Below are the code and all the weights of a small trained network. Each question names an input and a target symbol and asks about switching units off, where a switched-off unit gives its printed mean instead of its output.

import numpy as np


def w(rows, s, z=0):
    codes = np.array(rows[::2]) - 128.0
    scale = np.full(codes.shape[1], s)
    scale[-1] = z or s
    return codes * scale


def norm(h):
    return h / np.sqrt((h * h).mean(-1, keepdims=True) + 1e-5)


def f(y):
    return np.maximum(y, 0)


def softmax(a):
    e = np.exp(a - a.max(-1, keepdims=True))
    return e / e.sum(-1, keepdims=True)


def log_softmax(a):
    a = a - a.max(-1, keepdims=True)
    return a - np.log(np.exp(a).sum(-1, keepdims=True))


def net(x, mask):
    ids = ['αβγδζηθλμξπτφψ'.index(c) for c in x.split()]
    T = len(ids)
    res = E[ids] + P[:T]
    q, k, v = (norm(res) @ M[0].T for M in (Q, K, V))
    z = softmax(np.where(np.tri(T) > 0, q @ k.T / 2**0.5, -1e9)) @ v
    res = res + np.where(mask[0], z, O[0][:, -1]) @ O[0][:, :-1]
    y = f(norm(res) @ A[0][:, :-1].T + A[0][:, -1])
    res = res + np.where(mask[1:9], y, B[0][:, -1]) @ B[0][:, :-1]
    return log_softmax(norm(res)[-1] @ U[:, :-1].T + U[:, -1])


Q, K, V, O, A, B = {}, {}, {}, {}, {}, {}
E = w([
[71,94,141,106],'α',
[41,76,165,106],'β',
[134,190,153,172],'γ',
[122,161,186,122],'δ',
[140,146,105,149],'ζ',
[130,143,100,143],'η',
[117,157,185,124],'θ',
[120,159,106,150],'λ',
[122,166,75,165],'μ',
[165,172,74,117],'ξ',
[126,130,63,214],'π',
[144,163,77,84],'τ',
[215,128,128,7],'φ',
[222,149,148,187],'ψ',
],0.019)
P = w([
[110,110,121,140],'0',
[221,108,93,62],'1',
[104,129,166,127],'2',
[243,101,41,75],'3',
[77,136,157,176],'4',
[219,89,62,77],'5',
[48,102,165,159],'6',
[222,63,2,189],'7',
[89,118,132,120],'8',
],0.0099)
Q[0] = w([
[7,146,143,108],'head 0',
[134,182,79,97],'head 0',
],0.011)
K[0] = w([
[3,182,184,227],'head 0',
[92,87,249,163],'head 0',
],0.0041)
V[0] = w([
[133,97,169,213],'head 0',
[12,96,212,135],'head 0',
],0.011)
O[0] = w([
[226,217,249,112,59],'head 0',
[131,90,114,63,3],'head 0',
],0.013,0.0064)
A[0] = w([
[75,196,153,159,88],'neuron 0',
[122,160,147,60,76],'neuron 1',
[10,227,128,20,255],'neuron 2',
[111,161,85,178,152],'neuron 3',
[207,252,50,158,180],'neuron 4',
[44,120,139,164,114],'neuron 5',
[133,171,92,77,213],'neuron 6',
[187,106,149,140,171],'neuron 7',
],0.011,0.0042)
B[0] = w([
[118,130,114,154,157],'neuron 0',
[153,59,230,92,150],'neuron 1',
[42,105,104,254,217],'neuron 2',
[101,41,193,125,203],'neuron 3',
[124,192,172,161,247],'neuron 4',
[32,109,33,192,162],'neuron 5',
[85,58,182,153,182],'neuron 6',
[141,170,74,132,142],'neuron 7',
],0.0084,0.011)
U = w([
[99,133,119,91,60],'α',
[125,63,151,121,23],'β',
[128,143,163,108,76],'γ',
[135,102,183,91,124],'δ',
[115,171,148,103,93],'ζ',
[86,188,127,94,73],'η',
[148,50,226,124,167],'θ',
[117,123,169,156,39],'λ',
[107,165,126,124,66],'μ',
[98,173,86,141,96],'ξ',
[160,131,138,120,120],'π',
[42,153,2,156,129],'τ',
[154,87,36,103,166],'φ',
[195,175,138,158,254],'ψ',
],0.0098,0.0055)

Each question gives the input, a string of symbols that net reads in full, and the target symbol t.
The units are the heads (2 rows each of Q, K, V and O) and the neurons (one row each of A and B). Each row of codes is followed by its name. A weight is (code - 128) times the scale printed after its matrix; where a second scale follows, it is the last column's (O, A, B and U).
mask holds one flag per unit, heads first, then neurons. A switched-off unit (its flag False) gives its mean, the last column of its rows in O or B, instead of its output. The means were averaged over made-up inputs and are rounded, as every weight is.
A unit's drop is (log p(t) with every unit on - log p(t) with that unit switched off) / (log p(t) with every unit on - log p(t) with every unit switched off).
The circuit of an input: a set's keep is (log p(t) with only the set's units on - log p(t) with every unit switched off) / (log p(t) with every unit on - log p(t) with every unit switched off). Starting from all 9 units, units are removed one at a time, each time the one whose removal leaves the highest keep (on an exact tie, the one counted first), for as long as the keep stays at least 0.8.
units of the circuit, in order: the units of the circuit, biggest drop first
top k neurons: the k neurons with the biggest drops, biggest first
drop of u: that unit's drop, to one decimal
input β τ ψ θ ψ ξ, target ψ: units of the circuit, in order -> (neuron 2; neuron 4)
input τ θ τ τ φ ζ τ ψ φ, target τ: top 2 neurons -> (neuron 3; neuron 1)
input τ φ ξ λ τ η τ λ θ, target τ: units of the circuit, in order -> (neuron 5; head 0)
input ψ ψ τ θ, target ψ: top 3 neurons -> (neuron 2; neuron 6; neuron 5)
input η ψ θ φ, target ψ: top 2 neurons -> (neuron 4; neuron 3)
input φ θ β τ ζ δ, target τ: units of the circuit, in order -> (head 0; neuron 5)
input ψ π τ τ ψ ψ τ τ, target ψ: units of the circuit, in order -> (head 0; neuron 2; neuron 4)
input δ θ ψ ξ, target ψ: units of the circuit, in order -> (neuron 2; neuron 4; neuron 5)
input θ τ ψ μ, target ψ: top 2 neurons -> (neuron 2; neuron 4)
input ψ τ τ τ θ θ, target τ: top 2 neurons -> (neuron 5; neuron 6)
input τ μ τ λ ζ ψ λ φ, target ψ: top 3 neurons -> (neuron 2; neuron 4; neuron 5)
input τ γ ψ π τ ξ δ, target τ: drop of neuron 7 -> 0.0
input τ ξ ψ β θ α τ, target θ: drop of neuron 6 -> 0.1
input τ ψ π ψ γ π, target ψ: drop of head 0 -> 0.7
